Below is a small trained network, with its code and all its weights. Each question gives an input and a target symbol and asks what happens when units are switched off, that is, made to give their printed mean instead of their output.

import numpy as np


def w(rows, s, z=0):
    codes = np.array(rows[::2]) - 128.0
    scale = np.full(codes.shape[1], s)
    scale[-1] = z or s
    return codes * scale


def f(y):
    return y / 2 * (1 + np.tanh(0.7978845608 * (y + 0.044715 * y**3)))


def softmax(a):
    e = np.exp(a - a.max(-1, keepdims=True))
    return e / e.sum(-1, keepdims=True)


def log_softmax(a):
    a = a - a.max(-1, keepdims=True)
    return a - np.log(np.exp(a).sum(-1, keepdims=True))


def net(x, mask):
    ids = ['ΞΨΩαβγεζθπτ'.index(c) for c in x.split()]
    T = len(ids)
    res = E[ids] + P[:T]
    u = 0
    for l in range(2):
        q, k, v = (res @ M[l].T for M in (Q, K, V))
        z = softmax(np.where(np.tri(T) > 0, q @ k.T / 2**0.5, -1e9)) @ v
        res = res + np.where(mask[u], z, O[l][:, -1]) @ O[l][:, :-1]
        u += 1
        y = f(res @ A[l][:, :-1].T + A[l][:, -1])
        res = res + np.where(mask[u : u + 12], y, B[l][:, -1]) @ B[l][:, :-1]
        u += 12
    return log_softmax(res[-1] @ U[:, :-1].T + U[:, -1])


Q, K, V, O, A, B = {}, {}, {}, {}, {}, {}
E = w([
[56,130,132,61,108,116,158,86,111,117,121,135],'Ξ',
[105,163,146,85,110,207,70,214,85,124,52,149],'Ψ',
[143,178,168,130,167,187,168,143,101,134,185,85],'Ω',
[159,100,140,131,117,96,103,119,140,73,124,97],'α',
[163,72,98,47,130,161,133,96,153,126,62,158],'β',
[127,185,140,4,121,86,121,124,100,68,158,121],'γ',
[105,175,68,153,203,139,135,145,128,102,109,117],'ε',
[91,103,100,98,70,193,161,224,114,173,148,116],'ζ',
[93,136,116,207,190,150,28,70,82,132,124,110],'θ',
[91,173,84,132,122,138,152,200,162,109,134,163],'π',
[87,151,152,75,143,139,132,149,178,185,95,110],'τ',
],0.019)
P = w([
[93,135,230,118,65,173,209,79,146,122,55,114],'0',
[103,153,186,112,78,176,204,88,144,180,86,121],'1',
[102,106,180,100,90,146,160,93,159,169,89,93],'2',
[75,101,147,85,103,152,153,144,130,137,118,95],'3',
[79,105,126,77,116,150,145,154,134,147,128,103],'4',
[60,114,107,64,119,150,131,157,145,150,155,108],'5',
[59,110,90,70,150,162,106,146,146,145,162,114],'6',
[54,111,70,66,140,153,116,184,132,136,203,126],'7',
[57,123,52,71,144,140,100,196,129,151,213,125],'8',
[70,95,64,9,156,176,118,222,150,172,219,125],'9',
[73,90,29,40,175,185,99,242,140,160,234,161],'10',
[71,84,51,9,191,165,93,232,161,206,254,151],'11',
],0.0072)
Q[0] = w([
[130,165,151,173,68,74,127,53,134,204,123,146],'L0H0',
[86,202,99,211,197,213,94,238,154,254,87,126],'L0H0',
],0.069)
K[0] = w([
[67,195,155,61,185,164,159,108,121,198,136,176],'L0H0',
[101,185,45,84,87,155,204,254,114,103,190,184],'L0H0',
],0.075)
V[0] = w([
[244,71,31,73,117,178,114,187,143,124,196,171],'L0H0',
[125,72,125,94,100,148,168,79,2,169,67,41],'L0H0',
],0.0074)
O[0] = w([
[118,112,97,165,40,138,176,94,76,90,129,2,253],'L0H0',
[141,92,171,100,187,159,221,254,62,162,135,136,39],'L0H0',
],0.0039,0.0031)
A[0] = w([
[146,117,168,183,148,97,128,116,97,133,150,194,77],'L0N0',
[210,133,133,112,71,131,79,137,101,135,53,177,88],'L0N1',
[176,99,122,187,106,72,142,62,105,110,142,173,4],'L0N2',
[216,135,184,201,84,89,157,135,117,128,152,201,89],'L0N3',
[163,113,160,147,86,92,146,96,138,74,97,46,83],'L0N4',
[231,124,154,178,63,97,135,51,116,133,181,136,32],'L0N5',
[222,89,120,144,29,76,139,46,91,101,125,124,92],'L0N6',
[211,139,164,170,52,121,161,106,97,172,170,137,51],'L0N7',
[175,139,167,107,82,76,123,80,74,122,144,136,74],'L0N8',
[233,70,204,187,113,95,74,153,112,86,149,172,97],'L0N9',
[198,84,91,136,93,134,145,18,125,141,124,173,75],'L0N10',
[253,163,217,199,97,157,171,60,95,133,182,111,78],'L0N11',
],0.016,0.012)
B[0] = w([
[133,113,110,169,77,126,134,114,132,107,191,169,120],'L0N0',
[150,122,99,99,83,163,101,167,134,99,121,143,254],'L0N1',
[174,31,158,143,220,155,129,145,94,118,128,246,117],'L0N2',
[155,123,143,137,120,87,121,125,236,163,190,131,111],'L0N3',
[164,20,189,155,150,12,92,175,163,129,167,178,165],'L0N4',
[128,180,160,126,173,153,166,99,85,223,114,189,114],'L0N5',
[145,90,144,129,86,141,139,130,102,52,152,146,191],'L0N6',
[100,173,78,88,167,114,216,82,64,211,110,118,107],'L0N7',
[179,160,146,65,134,109,91,92,104,130,106,118,155],'L0N8',
[10,139,96,121,117,154,118,134,132,85,173,75,207],'L0N9',
[133,76,71,87,112,145,129,91,138,118,91,148,187],'L0N10',
[122,100,121,99,92,126,119,153,116,73,159,92,222],'L0N11',
],0.014,0.00081)
Q[1] = w([
[141,101,105,254,152,78,52,139,92,91,149,135],'L1H0',
[166,90,236,157,112,66,100,46,106,130,106,151],'L1H0',
],0.074)
K[1] = w([
[170,126,186,50,78,167,195,140,135,176,35,150],'L1H0',
[106,94,142,2,64,109,138,204,203,135,172,101],'L1H0',
],0.073)
V[1] = w([
[183,86,28,145,203,130,31,113,89,201,231,104],'L1H0',
[72,106,254,185,53,199,73,34,30,127,79,128],'L1H0',
],0.0085)
O[1] = w([
[109,111,137,205,161,32,76,116,49,111,3,71,1],'L1H0',
[179,104,20,203,94,93,70,197,54,144,152,109,49],'L1H0',
],0.004,0.0047)
A[1] = w([
[105,107,141,236,5,157,133,98,122,175,101,135,117],'L1N0',
[121,160,217,177,147,93,210,85,146,92,25,126,76],'L1N1',
[142,169,218,163,128,160,158,105,104,105,179,94,40],'L1N2',
[134,181,192,184,98,116,191,131,188,129,85,148,69],'L1N3',
[171,103,156,200,106,154,140,98,31,172,137,73,63],'L1N4',
[181,110,147,166,179,104,108,189,170,197,89,156,1],'L1N5',
[211,108,83,171,160,135,114,107,93,104,75,147,6],'L1N6',
[64,113,143,152,112,112,196,51,83,144,166,209,72],'L1N7',
[118,171,183,240,93,141,247,112,133,81,78,183,104],'L1N8',
[234,149,118,215,165,131,170,91,64,96,133,78,41],'L1N9',
[135,147,131,162,197,111,103,180,200,212,131,161,77],'L1N10',
[164,127,127,151,138,162,110,65,147,125,188,156,69],'L1N11',
],0.016,0.0098)
B[1] = w([
[182,175,167,161,172,120,174,94,146,117,75,123,182],'L1N0',
[141,173,114,188,147,73,184,151,98,103,28,152,159],'L1N1',
[164,101,63,139,117,121,85,101,75,188,149,105,145],'L1N2',
[125,182,80,147,153,160,76,109,196,160,164,89,203],'L1N3',
[85,133,122,97,184,162,95,142,209,132,183,207,157],'L1N4',
[63,100,172,134,7,130,159,86,100,122,167,114,139],'L1N5',
[188,89,147,165,169,93,146,110,169,142,219,82,149],'L1N6',
[83,119,143,193,89,120,146,106,89,138,143,182,146],'L1N7',
[174,94,161,128,29,101,116,86,84,85,95,90,169],'L1N8',
[195,133,116,93,36,179,99,100,39,144,85,102,144],'L1N9',
[113,96,101,128,177,105,87,135,84,110,150,197,253],'L1N10',
[191,133,139,164,158,96,106,164,131,133,79,130,141],'L1N11',
],0.015,0.005)
U = w([
[160,27,61,74,120,143,174,54,163,115,95,189,64],'Ξ',
[161,148,234,143,136,208,239,169,148,189,171,54,117],'Ψ',
[109,165,183,123,82,216,16,218,64,119,103,145,55],'Ω',
[75,197,133,121,37,152,117,43,209,119,157,35,113],'α',
[140,35,172,146,122,49,93,156,154,112,160,114,195],'β',
[198,236,190,2,153,81,158,98,76,80,216,135,54],'γ',
[143,112,111,157,124,107,50,152,36,190,151,75,138],'ε',
[87,136,116,104,189,149,123,162,173,176,185,135,210],'ζ',
[175,114,142,190,100,145,80,114,110,140,139,187,3],'θ',
[145,170,93,156,141,55,110,141,112,93,45,74,209],'π',
[69,125,164,144,81,117,168,101,80,133,165,199,70],'τ',
],0.0046,0.0067)

Each question gives the input, a string of symbols that net reads in full, and the target symbol t.
The units are the heads (2 rows each of Q, K, V and O) and the neurons (one row each of A and B). Each row of codes is followed by its name. A weight is (code - 128) times the scale printed after its matrix; where a second scale follows, it is the last column's (O, A, B and U).
mask holds one flag per unit, layer by layer, with each layer's heads first. A switched-off unit (its flag False) gives its mean, the last column of its rows in O or B, instead of its output. The means were averaged over made-up inputs and are rounded, as every weight is.
A unit's drop is (log p(t) with every unit on - log p(t) with that unit switched off) / (log p(t) with every unit on - log p(t) with every unit switched off).
The circuit of an input: a set's keep is (log p(t) with only the set's units on - log p(t) with every unit switched off) / (log p(t) with every unit on - log p(t) with every unit switched off). Starting from the 12 units with the biggest drops (on a tie, the unit counted first), units are removed one at a time, each time the one whose removal leaves the highest keep (on an exact tie, the one counted first), for as long as the keep stays at least 0.8.
circuit, biggest first: the units of the circuit, biggest drop first
most important unit: the unit with the biggest drop
k most important neurons: the k neurons with the biggest drops, biggest first
top k neurons in layer l: the k neurons of layer l with the biggest drops, biggest first
drop of u: that unit's drop, to one decimal
input τ π α τ θ, target π: most important unit -> L1N11
input τ τ τ β τ β ζ ε τ Ψ ε Ξ, target τ: circuit, biggest first -> [L1N7, L1H0]
input τ τ τ τ α τ τ π τ θ ε, target ε: circuit, biggest first -> [L1H0, L1N9, L1N6]
input τ π τ ζ τ θ, target ζ: circuit, biggest first -> [L0H0, L1N4]
input π π τ θ π τ τ, target π: circuit, biggest first -> [L1H0, L0H0, L1N0]
input γ π θ π ε π ζ α ε π τ τ, target π: circuit, biggest first -> [L0H0, L1H0, L1N0]
input π τ τ τ ζ τ, target Ψ: 2 most important neurons -> [L0N4, L1N10]
input ε Ξ ε τ θ π Ψ, target π: circuit, biggest first -> [L1H0, L1N0]
input τ Ξ τ, target τ: circuit, biggest first -> [L1N5, L0H0, L1N10]
input ζ τ τ π τ τ π τ ζ ε, target π: circuit, biggest first -> [L1H0, L1N1]
input τ τ τ π τ τ τ τ τ τ π τ, target α: circuit, biggest first -> [L0H0, L1N10]
input τ τ τ θ, target θ: 3 most important neurons -> [L0N0, L1N11, L1N7]
input γ π π ε π τ τ ζ τ β ζ α, target β: circuit, biggest first -> [L0H0, L0N4]
input τ τ θ ε Ψ π γ, target π: circuit, biggest first -> [L1H0]
input θ τ ε β τ γ ε τ τ π ε, target ε: circuit, biggest first -> [L1H0, L1N9]
input ε ε Ω τ π τ α β τ τ π θ, target π: circuit, biggest first -> [L0H0, L1N11, L1N0]
input ε π τ ε θ Ψ τ τ α β, target β: 2 most important neurons -> [L1N6, L0N10]
input τ τ τ Ξ Ω, target ε: 2 most important neurons -> [L1N2, L0N11]
input ζ Ω ζ π ζ τ τ ε, target π: 2 most important neurons -> [L0N11, L1N1]
input γ τ α τ τ τ Ξ ζ θ, target ζ: top 2 neurons in layer 1 -> [L1N4, L1N8]
input τ τ τ τ, target ζ: most important neuron -> [L1N10]
input τ τ τ, target ζ: 2 most important neurons -> [L1N10, L1N3]
input α τ π, target α: 2 most important neurons -> [L1N3, L1N8]
input τ τ θ, target θ: drop of L1N9 -> 0.0
input Ξ π α τ τ τ β τ τ θ π Ψ, target π: drop of L1H0 -> 1.0
